Each row comes from the steps of one path. Every step used is in the known rows, and no mark comes twice. Write the path behind each row, first mark first.
Known rows
pire > lopi > fega > bufo > kebamu > mupir > lekos: 1.12  0.85  0.74  -1.51  -1.21  1.21  0.77  -1.95  -1.25  2.10  -1.64  6.71  2.62  -1.33  -2.43  -0.60  0.60  -0.84  -1.91  2.08  4.44  0.47  -0.15  -0.71  1.07  0.71  2.75  0.13  1.74  0.95  2.37  2.04  0.99  2.01  1.91  -3.08  1.21  1.32  2.74  -0.86  6.56  1.49  1.61
mebi > bepo > lekos > mupir > pire: 0.73  3.96  5.65  -4.36  3.35  -1.83  1.52  1.98  0.79  3.42  -2.57  -1.44  -0.11  -6.42  -1.81  -1.58  1.36  -0.44  2.79  3.75  1.09  0.52  -2.25  -0.36  -1.27  -1.27  -0.35  -0.62  -2.23  1.76  -2.06  -0.42  -0.23  4.51  1.44  -0.18  4.79  -0.05  -1.10  3.78  -1.54  -0.79  -0.17
lopi > bufo > fega > lekos: 2.22  4.52  -1.47  1.22  -3.00  3.92  0.85  2.56  -0.17  -1.26  0.27  0.50  1.68  3.23  -3.08  -0.39  0.68  -1.03  -0.91  1.01  4.48  -1.93  -4.34  3.61  0.98  -2.73  -1.73  0.92  2.22  -2.04  2.63  -1.98  1.72  -5.99  -4.03  -1.57  -3.54  -1.55  -0.64  2.23  0.41  1.16  2.22
lekos > mupir > pire > lopi: 1.53  -0.91  1.43  -7.67  2.94  0.91  0.59  0.78  1.79  4.83  -2.05  4.65  -0.19  -1.63  -3.67  -1.36  0.54  -1.64  -1.01  4.19  2.03  0.86  0.75  1.86  -1.23  -1.50  -0.01  -6.23  -0.41  0.60  0.61  -1.24  3.27  6.60  -1.54  -1.42  0.03  4.24  1.42  4.43  2.27  0.44  -0.95
mebi > bepo > lekos > lopi > pire > fega > bufo > kebamu > mupir: 0.35  4.25  5.90  -1.69  3.60  -4.51  0.77  1.32  -1.41  4.05  -4.18  1.28  2.43  -5.50  -1.02  -1.59  -0.23  -0.72  2.25  1.68  2.53  1.16  -1.97  -4.30  -0.98  -1.48  -1.11  3.34  -0.94  4.15  -0.88  -2.04  -0.96  0.77  0.70  -0.23  4.42  -1.10  -0.51  3.54  -1.41  -1.38  -0.34
kebamu > bufo > fega > pire: 2.03  5.75  1.78  -2.09  -6.29  0.32  0.72  4.99  -2.41  -2.90  0.70  2.09  0.47  2.10  -4.67  -1.72  0.94  -0.78  0.38  1.97  6.03  -4.01  -2.45  5.63  1.16  -3.26  0.88  -2.11  4.01  2.09  -0.10  1.13  -0.52  -3.16  -4.83  -1.37  -2.54  -0.30  2.86  2.84  -4.38  -0.78  2.30
fega > pire > lopi > bufo > kebamu: -1.80  0.31  1.33  -1.37  -1.42  1.24  0.98  2.74  -2.10  -1.30  -3.07  3.52  1.91  -1.33  -1.12  -2.27  1.98  -1.65  0.23  -1.13  3.38  0.41  -2.81  -0.50  0.82  -2.20  -2.94  -2.40  4.27  -0.64  -1.81  -1.38  -0.01  1.63  1.44  -3.53  -0.50  3.58  0.97  2.61  1.79  1.68  0.19
mupir > pire > lopi > bufo > kebamu: 1.01  -3.21  2.35  -3.07  0.72  0.92  3.23  -0.28  -0.76  3.75  -1.38  3.79  2.88  1.07  -1.55  -2.75  3.53  -1.72  -0.81  3.49  4.69  0.39  -0.87  2.90  -1.55  -1.84  -3.10  -3.62  2.18  -2.95  2.51  0.22  1.29  1.85  0.20  -2.58  -4.66  6.18  1.22  1.85  6.83  4.73  1.28
lopi > pire > fega > lekos > kebamu > mupir > bepo > mebi: 1.91  1.24  3.30  -1.41  4.10  -0.30  1.46  0.18  -1.38  2.77  -0.59  4.19  1.82  4.13  -4.47  1.55  1.29  -1.66  -1.20  -0.14  2.49  1.10  -3.07  -0.85  0.61  -1.57  -5.83  -0.19  2.07  0.92  4.32  -1.04  2.13  -1.55  -1.92  -3.54  3.47  5.19  1.88  2.31  6.53  1.35  -5.46
kebamu > mupir > lekos > lopi > pire > bufo > fega: 4.75  4.22  5.57  -3.37  2.68  -2.22  -1.17  0.54  -0.91  2.16  -2.06  5.50  -1.37  0.15  -4.65  0.24  1.64  -2.04  -1.11  3.69  2.91  -0.97  -3.60  -5.57  0.02  0.73  0.13  3.31  0.89  2.58  1.53  0.48  2.51  -0.83  -3.85  -1.60  2.51  0.80  1.45  2.67  3.68  -1.80  0.85
kebamu > bufo > fega > lekos > mupir > mebi > bepo > pire: 2.50  6.40  -0.61  -1.34  -3.16  0.60  3.14  4.18  -1.77  -1.76  -0.44  0.00  0.32  1.47  -5.29  -0.59  0.65  0.97  1.34  2.58  5.67  -3.37  -0.74  6.02  0.43  -3.89  0.59  -2.20  2.31  0.28  0.77  0.02  -0.23  -1.33  -5.91  -1.44  -2.70  -1.90  0.44  2.86  -5.63  -2.63  2.11
kebamu > lekos > mupir > bufo > fega > pire: -0.10  2.94  5.78  -4.15  -1.27  2.18  -1.86  4.18  -2.05  -0.25  0.12  1.95  -1.56  -1.42  -2.58  -1.50  0.92  -0.80  0.25  3.47  0.97  -0.75  -3.52  0.48  1.15  -1.17  0.09  -3.68  2.97  -0.72  -0.95  1.70  1.46  -0.56  -4.21  -3.48  1.20  -0.61  0.39  2.37  -0.48  -4.15  -1.25
bepo > pire > lopi > fega: 0.66  -3.08  2.44  -3.43  1.68  1.77  1.55  0.43  -2.36  2.55  -1.83  2.42  5.40  0.02  -3.00  -0.05  2.53  -0.91  -1.31  3.91  2.36  -1.00  0.64  0.76  1.62  -1.38  -1.02  -6.08  -0.41  2.52  -0.45  1.63  2.00  4.32  1.06  -4.44  0.69  2.24  2.11  -1.56  2.33  2.05  -0.26
lopi > fega > pire > bufo > kebamu > mupir > lekos: 1.73  3.76  2.51  -1.67  -1.95  -1.19  1.92  2.02  -2.43  -2.76  0.57  3.09  -0.25  0.12  -2.66  -0.64  0.09  0.47  -3.32  0.40  0.92  -0.16  -3.08  -3.34  2.52  1.65  -0.24  -0.25  2.99  2.14  -2.86  2.47  -1.64  1.55  -0.90  -3.63  1.98  0.74  2.51  -0.73  4.13  -0.73  -1.86
fega > pire > lopi > bufo > kebamu > mupir > bepo > mebi: -1.21  -0.14  1.42  -0.35  -0.62  1.49  1.52  1.54  -2.39  -0.13  -2.23  4.44  1.37  0.03  -3.01  -1.80  2.22  -0.60  -0.22  -2.21  2.95  1.76  -3.31  -0.34  1.64  -1.54  -2.25  -0.93  6.11  -3.42  -0.97  -1.85  0.08  1.29  0.72  -3.57  1.87  5.08  0.41  2.25  3.73  0.68  0.92
bufo > fega > lekos > kebamu > mupir > bepo: 2.43  4.35  2.89  -4.26  -3.58  2.76  -1.40  1.49  -1.22  2.17  1.21  1.77  -1.17  3.19  -3.11  0.53  0.59  1.12  -0.40  -0.64  2.25  -0.73  -0.53  1.91  1.50  -1.31  -0.52  0.38  1.01  -1.88  -0.15  0.36  1.03  -5.02  -3.18  -2.40  0.84  -0.79  0.80  7.00  -0.15  0.01  1.18
pire > bufo > kebamu > mupir > mebi > bepo: 0.50  2.42  4.32  -0.60  -3.85  -5.60  4.49  2.69  0.25  -1.27  -1.21  -0.48  0.50  -0.03  -3.62  -5.28  1.58  -1.52  -2.35  2.46  5.89  0.09  0.65  -2.46  -0.67  0.87  -0.94  2.09  1.32  1.93  -2.39  -0.15  -2.27  0.07  -2.39  -0.24  -1.76  1.30  1.54  1.92  0.17  -0.34  -0.76
lekos > mupir > bufo > fega: 2.16  1.82  -1.76  -5.03  -0.97  1.62  0.93  2.86  2.88  3.72  -0.56  1.54  -0.62  0.12  -4.77  -1.13  -2.08  -2.22  -2.63  3.49  1.14  -0.32  -0.18  1.49  0.02  -0.88  2.41  -3.66  1.47  0.39  1.30  -2.86  1.82  0.62  -4.53  -0.34  -1.19  0.81  2.18  3.76  -4.10  -2.89  -0.08
mebi > bepo > lekos > kebamu: -1.04  3.74  6.02  -2.71  1.27  -1.47  0.75  1.33  0.67  4.94  -2.28  -1.37  0.33  -5.82  -0.71  -2.12  2.28  -1.98  3.08  2.57  2.50  0.08  -2.10  0.11  -0.69  -0.10  0.06  0.75  -2.90  1.75  -1.04  0.51  -1.15  1.58  3.64  -0.37  5.34  -0.44  -0.80  5.27  -1.87  0.57  -0.95
mebi > bepo > lekos > lopi > bufo > kebamu > fega > pire: -0.18  4.31  3.54  -0.68  1.84  -0.97  1.48  2.46  -1.33  3.37  -2.60  1.23  2.42  -4.98  0.30  -1.98  0.76  -0.25  3.48  0.63  2.78  0.05  -4.37  -2.79  -0.33  -1.82  -1.22  1.61  -0.45  1.59  -1.96  -1.42  -1.26  0.99  2.15  -0.34  3.02  -2.26  -1.39  3.93  -2.52  -1.33  0.92
lopi > pire > bufo > kebamu: 1.34  0.58  3.91  0.36  -0.46  -2.48  3.05  1.10  0.12  -0.53  -1.31  1.92  2.78  0.83  -1.95  -3.54  1.46  -4.01  -2.27  2.80  6.06  1.55  -1.73  -2.61  -1.55  -0.47  -5.68  -0.66  1.82  6.19  0.07  -1.48  -2.11  0.25  -1.26  -1.82  -1.84  3.44  2.31  0.50  3.64  1.51  -3.95
mupir > pire > lopi > bufo > fega: 2.88  -2.85  2.43  -3.70  0.46  1.75  2.20  -0.43  -2.09  3.32  -0.42  3.72  2.56  2.02  -2.80  -1.39  2.73  -1.33  -0.15  4.15  3.48  -0.39  -1.52  4.25  -1.36  -2.83  -2.61  -3.83  1.97  -2.82  3.43  0.02  1.38  0.40  -0.74  -2.06  -3.59  5.57  1.56  1.52  5.76  4.31  2.58
lopi > bufo > fega > lekos > mupir > bepo: 2.88  4.09  -3.10  0.03  -2.28  4.71  0.82  2.08  0.43  0.09  0.75  0.68  0.89  3.69  -3.44  -0.39  -0.69  -0.05  -0.94  -0.04  3.69  -0.30  -3.99  3.67  1.04  -3.17  -0.90  0.64  2.66  -3.03  3.12  -3.20  1.60  -4.15  -4.56  -1.11  -1.93  -1.23  -1.22  2.80  0.40  -0.73  2.26
lopi > fega > bufo > kebamu > mupir > lekos: 0.01  3.72  1.05  -0.34  -3.08  0.35  1.70  0.61  -0.39  0.90  0.24  4.57  0.64  0.19  -2.17  -0.84  0.15  -0.54  -4.38  1.32  2.27  -0.78  -1.08  0.09  1.52  3.05  2.87  1.67  3.22  0.85  0.06  3.14  -0.23  -0.20  -1.31  -3.51  -1.41  -1.16  2.97  -0.39  3.98  -0.12  -0.82
fega > lekos > mupir > kebamu: -2.76  5.18  -0.82  -4.16  1.21  4.30  2.41  2.21  0.92  1.24  -1.34  1.69  -2.56  -1.77  -3.00  -0.30  3.02  0.21  0.13  1.63  3.48  -0.93  -0.98  0.06  -0.29  -0.71  -2.62  -2.03  1.19  -2.89  -1.46  -0.16  3.23  1.24  -2.97  -4.02  -0.11  1.65  -0.44  5.75  1.84  -0.44  -1.35
bepo > pire > fega > lekos > kebamu: -1.23  -0.01  3.21  -5.52  2.29  -0.47  1.67  4.39  -2.88  2.56  -1.63  -1.00  3.39  3.53  -3.92  0.19  2.38  -0.20  -1.07  1.18  2.01  -3.07  1.15  0.41  0.84  -2.86  -4.45  -4.79  -1.17  0.56  -1.64  1.25  3.82  0.04  -1.90  -4.98  -1.08  1.33  1.53  2.05  0.43  1.12  -3.92
lopi > fega > lekos > mupir: 1.03  4.92  -0.74  -2.87  0.50  4.24  1.38  0.68  0.70  -0.94  0.81  3.59  0.06  -0.78  -2.27  1.85  -0.10  0.73  -2.64  2.47  1.39  -0.74  -2.04  -0.31  2.62  0.50  0.66  -2.47  0.16  1.26  -0.07  1.33  2.38  2.30  -1.43  -3.46  2.29  -0.90  1.11  1.21  3.76  0.08  -2.56
lekos > lopi > pire > bufo > kebamu: -0.13  -0.75  1.85  -1.88  3.49  0.63  0.87  -0.66  -1.21  3.79  -1.45  6.74  3.50  0.17  -0.22  -2.33  0.07  -4.79  -1.39  4.40  6.29  0.85  -1.20  -5.29  -2.06  -1.43  -2.63  -1.51  1.10  6.20  1.37  -4.23  -0.12  0.03  -1.53  -0.58  -1.42  2.41  1.87  3.96  2.26  0.14  -1.95
mupir > bufo > kebamu > lekos > lopi > fega: -1.78  -0.17  1.37  -0.34  -2.25  2.10  3.37  1.73  0.13  3.08  0.47  2.39  2.28  0.31  0.04  -3.26  1.39  -2.48  -3.14  3.81  4.08  -0.32  -1.55  -2.14  0.55  1.07  0.84  -1.18  4.49  -2.03  1.62  0.82  -0.51  -2.92  -2.00  -2.98  -4.48  1.52  2.13  0.83  1.62  -0.88  -0.68
mupir > fega > lekos > lopi: -0.75  2.73  2.22  -3.69  2.11  6.88  0.93  1.01  -2.04  1.42  3.19  4.43  0.80  1.32  -1.24  2.88  2.03  -1.19  -1.66  4.26  1.64  -2.82  0.09  0.88  -0.17  -2.10  0.83  -1.36  -1.59  -1.53  1.65  0.80  3.97  -2.90  1.12  -2.64  0.74  -1.30  2.10  1.83  6.35  2.81  -0.96
mupir > bepo > lekos > kebamu > fega > pire > bufo: 0.56  -0.16  3.20  -3.50  -1.84  2.92  2.17  1.52  -1.56  4.00  2.70  0.82  -0.53  2.30  -2.41  -2.30  1.86  -0.12  1.32  -0.67  2.61  0.57  -2.67  -0.87  0.39  -0.78  -0.83  -0.60  2.07  -4.17  -0.60  0.82  -0.41  -0.41  1.75  -2.94  4.89  2.20  1.58  2.63  4.72  -1.49  -0.17
lopi > pire > fega > lekos > kebamu: 1.32  1.73  3.22  -2.45  3.28  -0.57  0.90  1.43  -1.11  1.64  -1.44  3.25  2.37  2.69  -2.57  1.10  1.05  -2.73  -0.74  0.96  2.90  -0.30  -2.58  -1.02  -0.18  -2.24  -6.54  -1.71  0.22  3.68  3.47  -0.58  2.06  -1.19  -1.20  -3.57  1.09  3.66  2.43  2.61  4.60  2.41  -6.19
bepo > pire > fega > lekos: -0.77  0.50  3.62  -5.29  2.38  -0.12  2.14  4.88  -3.21  0.32  -1.25  -1.35  3.85  3.51  -4.11  0.59  2.69  0.29  -1.13  2.12  1.94  -3.82  0.33  -0.16  0.92  -3.36  -4.57  -4.50  -0.37  0.81  -2.11  1.49  4.30  0.32  -2.49  -5.06  -1.33  1.11  1.80  0.33  0.86  1.14  -3.05
bepo > lekos > kebamu > bufo > fega > pire: 0.39  3.95  4.40  -1.77  -1.84  -0.74  -0.38  3.24  -0.25  2.74  -1.44  -0.14  -0.53  -1.92  -2.88  -1.86  1.30  -1.73  1.49  0.88  4.53  -1.04  -0.83  -0.04  0.41  -0.72  0.08  -2.15  -1.05  0.34  -2.68  0.48  0.04  -3.44  0.04  -3.51  2.18  -1.11  0.94  4.86  0.05  -0.69  -0.03

Which path is each row?
-1.22  -0.64  2.17  -0.73  -0.65  0.25  3.17  2.43  -0.48  3.30  -0.41  2.13  3.02  1.58  -0.52  -3.10  1.03  -3.04  -2.57  3.10  4.30  -0.14  -1.68  -2.86  -0.30  -0.49  -1.72  -1.06  4.41  -0.96  2.62  -0.32  0.00  -3.65  -2.61  -2.98  -4.58  2.70  2.45  0.97  1.81  -0.77  -2.07
mupir > bufo > kebamu > lekos > lopi > pire > fega
-0.42  4.18  4.60  -1.73  2.13  -2.22  1.82  1.34  -2.22  1.78  -2.00  -0.08  1.82  -5.94  0.17  -2.32  -0.17  -0.07  2.18  2.08  2.69  1.11  -2.37  -4.65  -0.51  -1.28  -0.46  1.29  -0.82  3.70  -3.60  -1.57  -3.08  1.98  2.30  -0.22  4.64  -1.49  -0.89  2.93  -1.32  -1.59  0.26
mebi > bepo > lekos > lopi > fega > pire > bufo > kebamu
-1.13  0.40  4.22  -2.89  -1.55  1.04  -0.57  1.59  0.39  2.75  -0.14  3.13  2.69  -0.17  0.45  -3.29  0.81  1.13  -2.40  -0.05  4.29  2.49  0.82  -1.27  1.85  0.41  0.41  -3.64  1.32  0.75  -2.79  2.40  0.27  3.26  -0.94  -4.40  -0.49  -0.80  0.15  2.78  3.49  -1.62  -2.05
bufo > kebamu > lekos > mupir > bepo > pire > lopi > fega
-0.92  0.14  1.56  1.24  2.62  1.49  5.25  0.28  -1.62  1.66  -0.16  1.42  0.18  -1.39  -1.85  0.79  1.97  -1.97  1.03  4.81  0.04  -2.10  -1.44  1.18  -1.39  0.66  2.23  -0.66  1.98  -3.57  1.93  -0.13  -1.39  0.98  0.17  -2.52  0.35  0.28  1.80  1.83  -0.24  -0.90  0.52
mupir > mebi > bepo > lekos > lopi > fega > bufo
1.62  3.32  1.74  -2.46  -0.63  0.86  2.46  -0.27  -1.33  0.83  0.36  3.38  -0.64  0.20  -2.83  0.24  1.21  0.60  -2.43  1.91  1.92  0.03  -1.35  -0.41  2.17  1.34  -1.36  -0.84  0.16  -0.17  0.57  2.23  0.50  0.04  -1.16  -3.55  1.90  1.44  0.96  1.68  5.83  1.38  -2.77
lopi > fega > lekos > kebamu > mupir > pire > bufo
2.39  3.17  -2.06  -1.09  -0.03  3.48  3.99  3.23  -1.24  1.80  -0.98  4.51  1.98  1.38  -3.98  1.03  1.87  1.57  2.53  0.07  2.43  -3.07  -3.92  2.43  1.06  -2.46  -2.78  -2.43  0.37  -3.03  1.82  1.26  3.57  2.02  -1.03  -2.88  -0.77  -1.90  0.25  1.34  -0.48  -1.35  -0.34
kebamu > fega > lekos > mupir > mebi > bepo > pire > lopi > bufo
0.93  1.87  5.04  -2.63  -1.61  -2.91  1.75  1.08  1.61  1.97  -2.74  4.28  1.46  -0.99  -1.09  -2.51  2.61  1.12  -3.36  -0.05  3.97  1.64  0.89  -2.75  1.63  1.76  -1.55  0.12  1.50  -0.18  -2.52  2.13  1.25  1.62  -1.48  -3.85  -2.41  2.32  1.10  4.04  5.07  2.58  -0.79
bufo > kebamu > mupir > pire > lopi > fega > lekos
-0.76  2.90  0.84  1.55  -2.21  1.55  0.33  3.77  0.89  0.20  -0.63  1.97  1.68  0.69  -0.75  -2.86  0.67  -1.27  -2.37  -0.68  3.89  0.80  -3.20  1.88  1.28  -0.91  -1.04  -0.60  2.19  -1.58  0.32  -0.71  0.87  -1.85  -2.29  -2.79  -3.18  -1.55  -1.13  1.96  2.44  -0.24  -1.42
lopi > bufo > kebamu > lekos > mupir > fega > pire
0.10  2.20  3.52  -1.42  2.33  0.28  0.68  1.26  -1.68  1.11  -0.74  2.41  2.09  -2.90  -0.52  -1.21  -0.40  -0.98  -0.62  2.77  3.70  0.22  -1.22  -7.81  0.27  -0.38  0.06  -1.49  -0.60  2.59  -4.54  -1.59  0.07  -1.15  0.44  -3.37  2.44  -1.73  1.09  1.66  4.06  -1.32  0.29
bepo > lekos > lopi > fega > pire > bufo > kebamu
-0.06  4.28  5.55  -2.35  -0.27  -2.76  1.77  2.72  -1.75  3.33  -1.93  -1.07  0.18  -4.96  -1.71  -2.68  1.53  -0.76  3.99  0.84  2.23  -0.18  -3.15  -0.66  -0.56  -0.92  -1.70  0.89  -1.90  1.79  -2.40  0.59  -2.39  1.21  3.35  -0.36  5.43  -0.94  -0.50  3.95  -2.57  -0.93  -0.95
mebi > bepo > lekos > kebamu > fega > pire > bufo
-0.27  2.90  4.01  -3.42  -0.03  -2.23  2.75  2.46  -3.35  2.45  -2.04  -3.29  1.70  -2.08  -2.63  -2.64  1.60  0.03  2.18  2.11  2.70  -0.37  -0.24  1.70  -0.86  -2.57  -3.09  -0.37  -1.23  2.76  -2.25  -0.50  -2.73  1.61  0.17  -0.18  1.80  -0.33  -1.45  3.21  -5.05  -0.75  -0.64
mebi > bepo > pire > bufo > fega > lekos > kebamu
-0.91  4.23  2.34  -1.67  3.12  1.60  1.94  0.76  -1.33  -0.25  -2.94  4.48  0.75  -1.32  -0.80  -0.82  2.12  -1.15  -0.16  2.21  6.04  0.31  -1.62  -6.61  -0.73  -1.67  -5.00  1.25  1.57  1.86  -1.09  -2.70  1.97  -1.18  -2.47  -3.00  -0.71  0.92  -0.81  4.43  4.11  -0.09  -1.80
fega > lekos > lopi > pire > bufo > kebamu > mupir
1.04  1.85  -2.57  -2.16  -0.21  3.78  2.03  -1.95  -1.25  1.64  -0.90  6.04  2.20  -1.71  -3.22  0.31  0.83  0.40  -0.07  2.60  5.47  0.31  -0.57  1.51  1.69  -1.49  1.08  -3.27  0.82  0.26  3.34  0.99  1.50  2.93  0.49  -3.20  2.57  2.65  1.69  0.41  5.29  1.43  1.38
pire > lopi > fega > lekos > mupir > kebamu > bufo
1.24  0.92  -0.19  0.54  -0.90  1.86  1.20  -0.43  0.65  1.52  -2.54  4.65  3.83  -0.53  -2.05  -1.27  1.57  -1.08  -1.22  0.72  6.15  1.15  -0.71  0.32  1.17  -1.88  -0.33  0.51  0.30  -1.33  3.40  -1.08  2.66  -0.55  1.30  -2.20  -0.43  1.34  0.09  0.70  6.27  3.34  1.80
pire > lopi > bufo > kebamu > mupir > fega > lekos
0.61  2.09  2.48  -2.09  1.48  0.20  2.17  1.32  -2.97  2.18  -3.22  -1.35  3.87  -2.84  -1.99  -0.97  1.89  0.55  2.98  2.02  2.59  -0.13  -1.81  2.44  0.01  -3.76  -2.58  -0.56  -0.41  1.47  0.17  -0.93  -0.89  2.66  1.13  -0.80  1.89  0.00  -1.94  1.68  -3.40  0.53  1.67
mebi > bepo > pire > lopi > bufo > fega > lekos
1.41  0.83  4.61  -3.87  0.01  3.82  -2.58  1.76  -2.31  1.81  0.64  2.59  0.82  0.56  -2.61  -1.34  0.73  0.65  0.89  2.38  2.52  1.00  -2.91  2.05  1.63  -2.56  0.36  -3.74  1.61  -1.20  1.12  1.19  2.20  1.46  -3.32  -3.32  3.09  -0.81  -1.16  1.47  2.49  -3.78  0.18
kebamu > lekos > mupir > bepo > pire > lopi > bufo > fega
0.55  2.64  -3.46  3.01  -1.47  0.90  4.62  3.72  1.75  1.99  -2.02  1.27  3.04  2.02  -1.89  -2.33  1.05  -0.02  -0.86  -1.60  4.26  -0.48  -3.10  2.54  0.74  -1.06  -2.59  -0.29  1.93  -3.10  1.25  -1.48  0.86  -0.11  -2.69  -2.23  -5.55  -1.91  -1.49  2.30  -1.40  -0.76  -0.73
lopi > bufo > kebamu > fega > lekos > mupir > mebi > bepo > pire
3.05  0.27  -1.08  -0.97  -1.61  3.02  -0.28  -1.60  -0.77  3.45  -1.73  4.52  2.56  1.33  -3.30  -0.82  0.47  -0.67  0.54  -0.05  5.34  1.57  -1.75  2.13  1.41  -2.80  -0.04  0.40  1.18  -2.49  5.24  -2.12  1.77  -1.80  0.02  -1.43  1.85  2.20  -0.27  2.77  4.02  1.71  3.36
pire > lopi > bufo > fega > lekos > kebamu > mupir > bepo
0.42  4.87  3.43  -2.45  0.72  -2.27  2.55  3.77  0.55  3.05  -2.85  -1.08  0.48  -6.00  -1.45  -2.23  0.14  0.42  2.70  0.55  0.93  0.66  -3.01  -1.99  -0.21  -1.01  -0.67  0.27  -0.31  1.05  -3.16  -0.67  -1.45  3.16  1.51  -0.61  3.70  -1.58  -0.68  3.33  -4.12  -2.74  -0.32
mebi > bepo > lekos > mupir > bufo > kebamu > fega > pire
0.33  0.42  2.86  -0.75  2.31  -0.55  1.10  1.19  -2.10  2.38  0.05  4.29  2.81  3.90  -3.76  -0.53  -0.62  -1.94  -2.09  0.13  3.06  1.57  -2.08  0.59  -0.57  -1.77  -4.02  -1.14  4.09  1.93  3.08  -1.24  0.51  -0.95  -2.95  -3.29  0.60  3.28  2.51  0.54  5.11  -0.98  -4.94
lopi > pire > fega > bufo > kebamu > lekos > mupir > bepo > mebi
-1.57  -1.14  4.35  0.61  0.68  -0.86  5.98  2.50  -2.25  -0.02  -0.30  -1.64  0.95  0.65  -2.05  -1.77  4.09  -1.26  0.56  4.16  1.43  -1.92  -0.38  2.32  -1.20  0.13  -1.07  -2.41  2.24  -3.07  -0.31  1.74  -2.27  2.29  -1.15  -3.16  -2.31  1.31  0.90  1.45  -1.61  -0.87  -1.32
mupir > mebi > bepo > pire > bufo > kebamu > lekos
1.05  -0.78  0.59  -1.78  -2.40  1.66  1.03  -2.34  -1.27  2.61  -0.92  6.79  3.34  -0.71  -2.35  -1.18  0.11  -0.23  -1.99  1.31  4.03  1.62  0.34  0.42  1.81  0.16  2.76  -0.19  2.62  0.35  2.79  1.05  0.45  2.38  1.74  -2.56  2.30  2.49  2.89  -0.57  5.86  1.60  1.79
pire > lopi > fega > bufo > kebamu > mupir > bepo
